The symbols move the elements like this.
!: z209->z958, z741->z18, z18->z747, z177->z390, z429->z603, z187->z681, z488->z236, z484->z761, z428->z437, z853->z603, z681->z177, z545->z836, z747->z578, z781->z741, z630->z449, z596->z959, z87->z772, z108->z519, z471->z427, z761->z424, z829->z739, z739->z998, z588->z227, z427->z734, z822->z227, z968->z553, z422->z822, z843->z209, z958->z596, z578->z781, z308->z236, z772->z889, z959->z155, z57->z680, z603->z429, z254->z353, z553->z471, z734->z843, z499->z553, z821->z578, z752->z227, z437->z73, z519->z449, z353->z752, z236->z437, z249->z308, z680->z223, z73->z308, z535->z254, z998->z87, z449->z484, z227->z535, z312->z747, z889->z821, z390->z57, z623->z254, z223->z747, z424->z499, z270->z596, z836->z853, z155->z488
~: z209->z155, z741->z209, z18->z209, z177->z821, z429->z680, z187->z177, z488->z553, z484->z424, z428->z73, z853->z429, z681->z603, z545->z853, z747->z998, z781->z390, z630->z822, z596->z155, z87->z959, z108->z449, z471->z308, z761->z499, z829->z998, z739->z87, z588->z227, z427->z428, z822->z623, z968->z471, z422->z227, z843->z958, z958->z270, z578->z545, z308->z108, z772->z821, z959->z488, z57->z223, z603->z390, z254->z752, z553->z427, z734->z427, z499->z630, z821->z836, z752->z680, z437->z308, z519->z484, z353->z57, z236->z519, z249->z437, z680->z187, z73->z236, z535->z254, z998->z772, z449->z519, z227->z623, z312->z772, z889->z177, z390->z747, z623->z353, z223->z681, z424->z630, z270->z959, z836->z578, z155->z968

In the rows, 64 means zero.

The rows follow the links: the fewer symbols apart two elements are, the more alike their rows tend to be.

Each row is also shifted at random along 4 hidden directions that mean nothing.

Some elements, each with a row of numbers:
z781 -> [  46   77   62   62   67   75   54   48   60   67   73   56   80   64   63   71   70   86   72   71   55   76   68   76   70   75   74   70   78   47   66   51   78   80   57   58   48   60   67   45   61   68   61   29   68   68   71   65]
z772 -> [  67   80   48   58   60   61   69   66   77   66   45   61   76   66   61   58   63   67   66   52   66   77   83   68   67   60   64   55   42   61   61   64   65   61   74   44   65   55   43   72   62   70   56   62   54   42   70   64]
z822 -> [  32   71   59   76   61   49   67   78   71   52   61   59   59   56   70   61   55   53   64   66   69   24   62   81   49   45   64   62   62   63   63   64   63   47   68   84   77   68   64   76   63   49   50   73   54   58   66   65]
z429 -> [  75   80   84   63   47   67   65   76   56   66   70   76   46   57   57   66   71   65   38   75   64   65   41   65   58   56   55   78   77   69   73   75   76   54   78   80   82   53   87   82   47   76   53   87   78   82   81   61]
z519 -> [  71   40   67   66   68   54   39   72   71   74   69   62   62   76   67   85   57   40   61   65   76   56   58   62   60   67   60   52   63   62   64   67   51   54   33   67   75   58   66   72   53   60   71   65   59   65   50   72]
z836 -> [  84   79   67   62   67   67   66   69   60   72   73   51   43   72   61   60   65   62   71   66   50   72   65   84   66   23   59   62   68   75   62   51   78   67   75   57   67   49   63   62   60   64   51   82   55   65   67   61]
z998 -> [  70   75   72   61   67   63   68   56   79   64   39   65   83   64   61   58   63   81   57   45   72   78   48   56   68   71   67   56   34   63   67   61   58   66   72   65   57   62   74   61   67   70   62   57   82   78   71   87]
z424 -> [ 102   41   70   65   51   76   72   79   84   77   82   69   58   65   51   54   79   37   53   77   96   50   70   69   53   69   42   54   81   56   71   74   61   64   75   75   81   56   65   71   50   64   71   67   60   60   59   77]
z353 -> [  60   79   68   72   65   79   60   84   59   55   65   66   71   69   77   68   79   31   45   61   43   33   68   56   58   80   51   59   57   56   59   73   74   77   69   78   91   66   69   52   75   48   35   60   68   69   66   60]
z535 -> [  33   78   58   80   64   76   66   47   63   53   51   66   65   52   67   63   73   88   69   60   60   27   70   65   57   57   76   73   60   67   66   57   64   80   62   92   45   73   65   39   70   48   56   62   73   63   72   61]
z545 -> [  30   83   67   61   56   69   66   73   63   65   65   57   44   60   69   64   73   63   66   73   59   68   62   88   60   24   73   69   73   72   68   59   71   65   71   66   68   52   76   69   49   73   58   87   54   70   72   56]
z73 -> [ 104   32   65   65   64   67   53   51   43   73   47   65   76   68   48   77   64   73   58   49   66   70   64   61   66   61   55   82   44   66   65   58   41   66   46   64   53   67   57   60   64   65   88   59   80   63   56   49]
z249 -> [  80   41   64   62   62   67   49   64   45   67   47   65   77   69   66   78   67   50   43   51   61   66   64   66   64   61   56   75   43   63   66   63   43   67   42   61   76   67   60   65   60   66   76   64   82   61   55   47]
z968 -> [  48   45   55   64   64   79   91   50   60   57   63   69   51   62   70   38   75   72   40   68   71   73   74   58   72   55   72   72   73   71   70   61   53   84   77   58   55   79   56   46   66   71   82   71  105   56   61   58]
z223 -> [  78   86   67   63   68   64   62   62   57   70   71   72   74   66   57   64   64   73   87   64   48   65   67   40   62  104   66   64   67   55   59   76   77   69   71   63   54   51   66   60   63   57   53   48   39   64   69   56]
z843 -> [  50   59   71   57   59   47   66   73   64   48   77   62   71   50   66   62   51   52   68   75   69   75   48   71   63   79   65   65   81   46   64   67   66   43   64   59   71   79   77   89   72   72   69   46   50   71   60   63]
z741 -> [  62   69   68   62   69   69   51   55   64   61   76   57   85   64   64   76   65   75   69   69   60   75   60   70   69   84   68   64   77   47   61   53   73   74   52   61   52   67   70   52   72   66   68   25   68   72   64   71]
z761 -> [  45   44   61   69   68   70   75   71   86   74   81   62   56   77   75   51   68   43   63   73   82   51   67   61   65   70   68   47   81   61   58   64   62   73   66   66   70   58   67   52   53   56   69   62   65   66   51   83]
z681 -> [  61   87   57   63   59   58   66   64   56   70   67   78   59   61   58   64   60   71   74   71   55   67   71   48   60   89   66   72   71   61   65   80   79   52   76   57   64   46   55   79   49   69   54   63   48   49   74   49]
z57 -> [  73   82   67   66   67   73   59   66   54   66   70   74   72   73   68   68   71   61   48   66   43   56   65   40   67  101   57   67   66   58   63   73   79   73   68   68   73   57   65   51   68   59   45   49   80   69   69   60]
z747 -> [  88   84   68   58   57   76   57   74   67   67   60   64   92   63   55   70   75   59   63   63   62   78   69   69   63   91   52   60   58   45   65   66   76   69   71   56   74   53   65   65   64   72   51   37   57   64   76   66]
z603 -> [  58   81   77   63   67   55   66   66   54   71   75   66   43   74   70   61   55   69   61   71   45   67   41   55   68   58   66   67   74   75   62   66   80   59   71   70   65   53   82   68   57   62   50   80   68   86   67   65]
z449 -> [  64   39   66   68   65   58   46   54   75   78   68   66   62   67   57   81   56   73   76   68   86   57   56   61   61   67   67   60   73   66   65   63   52   55   37   75   51   59   67   68   50   59   83   61   60   68   54   74]

Start, symbols taken left to right, then the element you end at.
Answer with the element's name.
[  43   37   62   63   68   58   71   68   44   63   50   61   80   73   74   54   57   48   61   53   56   68   57   64   67   68   70   73   45   59   61   60   41   61   55   59   68   71   65   66   63   64   79   55   68   67   48   47]
~ ! ! -> z236
[  65   56   63   60   68   53   48   58   67   49   81   65   50   59   65   80   51   72   50   74   69   81   53   58   71   59   62   62   86   67   67   59   69   53   43   53   62   86   62   71   85   71   73   64   88   65   62   69]
! ~ ! -> z488
[  37   83   42   61   65   56   67   72   63   65   66   66   65   68   73   59   59   58   73   66   48   68   87   58   64   76   74   61   64   59   58   71   73   57   71   44   70   52   41   72   54   64   50   61   45   38   67   50]
~ ~ ~ -> z578
[  77   81   47   60   68   61   68   73   63   72   67   50   61   75   63   61   63   50   79   58   48   74   89   73   67   49   60   52   57   66   54   59   76   61   76   38   72   51   38   70   64   61   46   71   35   37   64   56]
! ! ! ! -> z18
[  47   44   63   61   80   46   99   64   54   61   69   51   70   77   82   29   45   48   83   60   48   70   55   56   72   74   73   58   58   60   51   58   58   58   80   53   61   76   65   60   78   53   71   50   45   73   43   61]
! ~ -> z427
[  83   79   67   78   69   71   60   69   56   57   64   67   66   69   68   67   69   59   50   59   45   32   65   51   60   75   52   65   57   63   61   66   80   76   70   82   76   66   63   45   78   43   41   62   76   70   68   64]
! ! ! -> z254
[  79   79   51   66   76   50   65   52   56   72   74   70   62   79   61   62   48   85   70   61   41   67   73   34   73   91   62   64   68   68   55   67   78   59   71   51   53   52   41   58   69   58   54   55   68   48   65   55]
~ ~ ~ -> z836
[  67   52   67   62   72   45   91   52   53   62   68   61   74   63   60   38   45   78   69   65   64   73   45   61   69   75   68   67   69   59   62   58   61   49   78   63   49   75   68   69   75   64   76   42   69   71   59   66]
! ! -> z209
[  52   57   56   60   61   71   53   55   72   52   64   70   38   49   59   73   68   76   68   67   77   78   72   58   69   43   72   66   68   82   66   67   57   69   50   55   52   79   58   61   74   73   76   92   68   57   65   67]
! ~ ! -> z553
[  57   71   68   59   68   63   66   58   82   60   37   67   72   62   63   62   60   76   64   44   75   82   55   57   69   58   69   53   35   72   65   65   55   65   69   58   54   65   67   64   70   73   65   73   72   72   69   85]
~ ! -> z155
[  48   78   61   82   63   68   63   59   65   53   54   64   67   53   66   64   66   79   67   60   61   22   67   67   53   57   70   69   57   64   66   61   67   69   66   93   57   70   64   53   71   48   53   64   67   63   72   62]
! ~ -> z752
[  68   38   67   65   58   59   39   61   66   76   59   67   66   63   57   88   59   61   70   64   83   58   58   66   60   65   63   66   62   62   67   66   48   56   34   71   60   59   66   73   48   64   80   64   57   64   57   63]
~ ! -> z484
[  61   86   61   57   63   73   61   83   61   69   72   49   59   76   79   64   74   42   31   68   46   74   72   90   69   33   55   60   69   61   65   50   79   73   73   50   90   50   59   65   57   68   43   69   85   61   69   62]
~ ~ ~ -> z429
[  66   37   63   70   67   63   61   54   82   80   78   64   60   76   64   70   60   60   51   71   88   53   59   58   61   69   62   52   78   64   64   62   57   64   47   73   63   59   64   57   50   58   79   59   81   67   53   84]
! ~ -> z499
[  86   79   53   59   67   66   63   62   73   70   54   62   89   73   64   64   64   69   53   52   59   80   80   63   72   77   58   55   45   55   63   58   68   68   74   44   65   57   43   59   66   67   53   45   77   47   68   69]
~ ~ -> z821
[  59   79   78   60   68   60   68   75   57   68   76   54   40   74   72   63   63   47   74   68   42   67   49   71   63   34   63   59   68   76   57   62   79   60   71   64   74   52   83   68   59   60   48   87   38   82   64   66]
~ ! -> z603
[  69   88   69   68   67   63   62   67   52   68   73   73   64   72   69   63   62   67   60   67   42   56   58   35   66   94   64   67   69   62   61   77   82   65   73   67   66   53   68   59   61   57   44   60   68   70   68   59]
! ! -> z747
[  65   79   63   78   53   56   64   70   64   52   55   64   63   47   61   66   61   69   51   64   66   24   61   79   48   45   58   68   60   64   72   63   63   48   70   91   74   69   58   76   67   54   52   72   70   56   76   58]
~ ! ~ -> z752
[  86   40   64   61   61   74   94   71   52   63   65   65   66   60   57   35   73   41   73   62   67   71   71   65   59   67   54   67   59   62   62   67   52   69   87   58   72   71   61   66   67   64   75   69   43   60   54   52]
! ~ ~ -> z73
